Here is a tiny trained network, its code and every weight. The questions are about switching its units off for an input and a class, where a switched-off unit gives its printed mean instead of its output.

import numpy as np


def w(rows, s, z=0):
    codes = np.array(rows[::2]) - 128.0
    scale = np.full(codes.shape[1], s)
    scale[-1] = z or s
    return codes * scale


def f(y):
    return np.maximum(y, 0)


def log_softmax(a):
    a = a - a.max(-1, keepdims=True)
    return a - np.log(np.exp(a).sum(-1, keepdims=True))


def net(x, mask):
    res = np.array(x, float).reshape(1, 2) / 4 @ E
    y = f(res @ A[0][:, :-1].T + A[0][:, -1])
    res = res + np.where(mask, y, B[0][:, -1]) @ B[0][:, :-1]
    return log_softmax(res[-1] @ U[:, :-1].T + U[:, -1])


A, B = {}, {}
E = w([
[136,142,107,242],'x0',
[90,34,246,137],'x1',
],0.012)
A[0] = w([
[155,157,122,229,133],'N0',
[135,153,98,30,102],'N1',
[112,86,250,153,84],'N2',
[120,109,94,158,131],'N3',
[139,141,126,139,244],'N4',
[125,113,128,174,99],'N5',
[157,138,147,65,94],'N6',
[127,153,49,111,174],'N7',
[123,111,157,137,244],'N8',
[133,114,119,130,115],'N9',
[155,165,109,211,87],'N10',
[131,118,128,37,160],'N11',
[132,107,102,211,177],'N12',
[166,188,26,102,119],'N13',
],0.019,0.011)
B[0] = w([
[59,119,124,115,219],'N0',
[38,101,91,136,196],'N1',
[176,14,3,148,250],'N2',
[97,131,127,129,158],'N3',
[144,204,245,64,203],'N4',
[92,122,84,97,156],'N5',
[72,87,146,135,164],'N6',
[200,130,126,106,220],'N7',
[207,235,197,29,215],'N8',
[124,139,132,128,128],'N9',
[56,84,115,154,199],'N10',
[38,164,181,108,208],'N11',
[80,146,160,92,213],'N12',
[221,71,68,120,253],'N13',
],0.027,0.017)
U = w([
[191,50,86,109,156],'0',
[7,66,121,106,105],'1',
[215,176,198,79,254],'2',
[169,119,132,162,65],'3',
[114,147,107,182,69],'4',
[158,193,123,220,89],'5',
[87,189,83,231,90],'6',
[166,168,117,241,91],'7',
],0.012,0.0057)

Each question gives the input, the list of numbers given to net, and the class t.
The units are the neurons (one row each of A and B). Each row of codes is followed by its name. A weight is (code - 128) times the scale printed after its matrix; where a second scale follows, it is the last column's (A, B and U).
mask holds one flag per neuron, in row order. A switched-off neuron (its flag False) gives its mean, the last column of its row in B, instead of its output. The means were averaged over made-up inputs and are rounded, as every weight is.
A unit's drop is (log p(t) with every unit on - log p(t) with that unit switched off) / (log p(t) with every unit on - log p(t) with every unit switched off).
The circuit of an input: a set's keep is (log p(t) with only the set's units on - log p(t) with every unit switched off) / (log p(t) with every unit on - log p(t) with every unit switched off). Starting from the 12 units with the biggest drops (on a tie, the unit counted first), units are removed one at a time, each time the one whose removal leaves the highest keep (on an exact tie, the one counted first), for as long as the keep stays at least 0.8.
circuit, biggest first: the units of the circuit, biggest drop first
top k neurons: the k neurons with the biggest drops, biggest first
drop when u is switched off: that unit's drop, to one decimal
input [3,2], class 2: circuit, biggest first => [N1 N8]
input [-3,1], class 2: circuit, biggest first => [N2]
input [-1,3], class 2: top 2 neurons => [N13 N8]
input [3,1], class 2: top 3 neurons => [N1 N2 N11]
input [-7,-6], class 1: top 2 neurons => [N1 N11]
input [-7,7], class 0: top 4 neurons => [N2 N0 N8 N12]
input [-4,-1], class 1: top 3 neurons => [N1 N8 N11]
input [-1,-3], class 2: top 2 neurons => [N2 N10]
input [-4,1], class 1: top 2 neurons => [N7 N13]
input [8,-5], class 1: top 2 neurons => [N0 N10]
input [2,3], class 2: drop when N13 is switched off => 0.5
input [1,3], class 2: drop when N1 is switched off => 0.1
input [-7,8], class 0: drop when N2 is switched off => 9.8
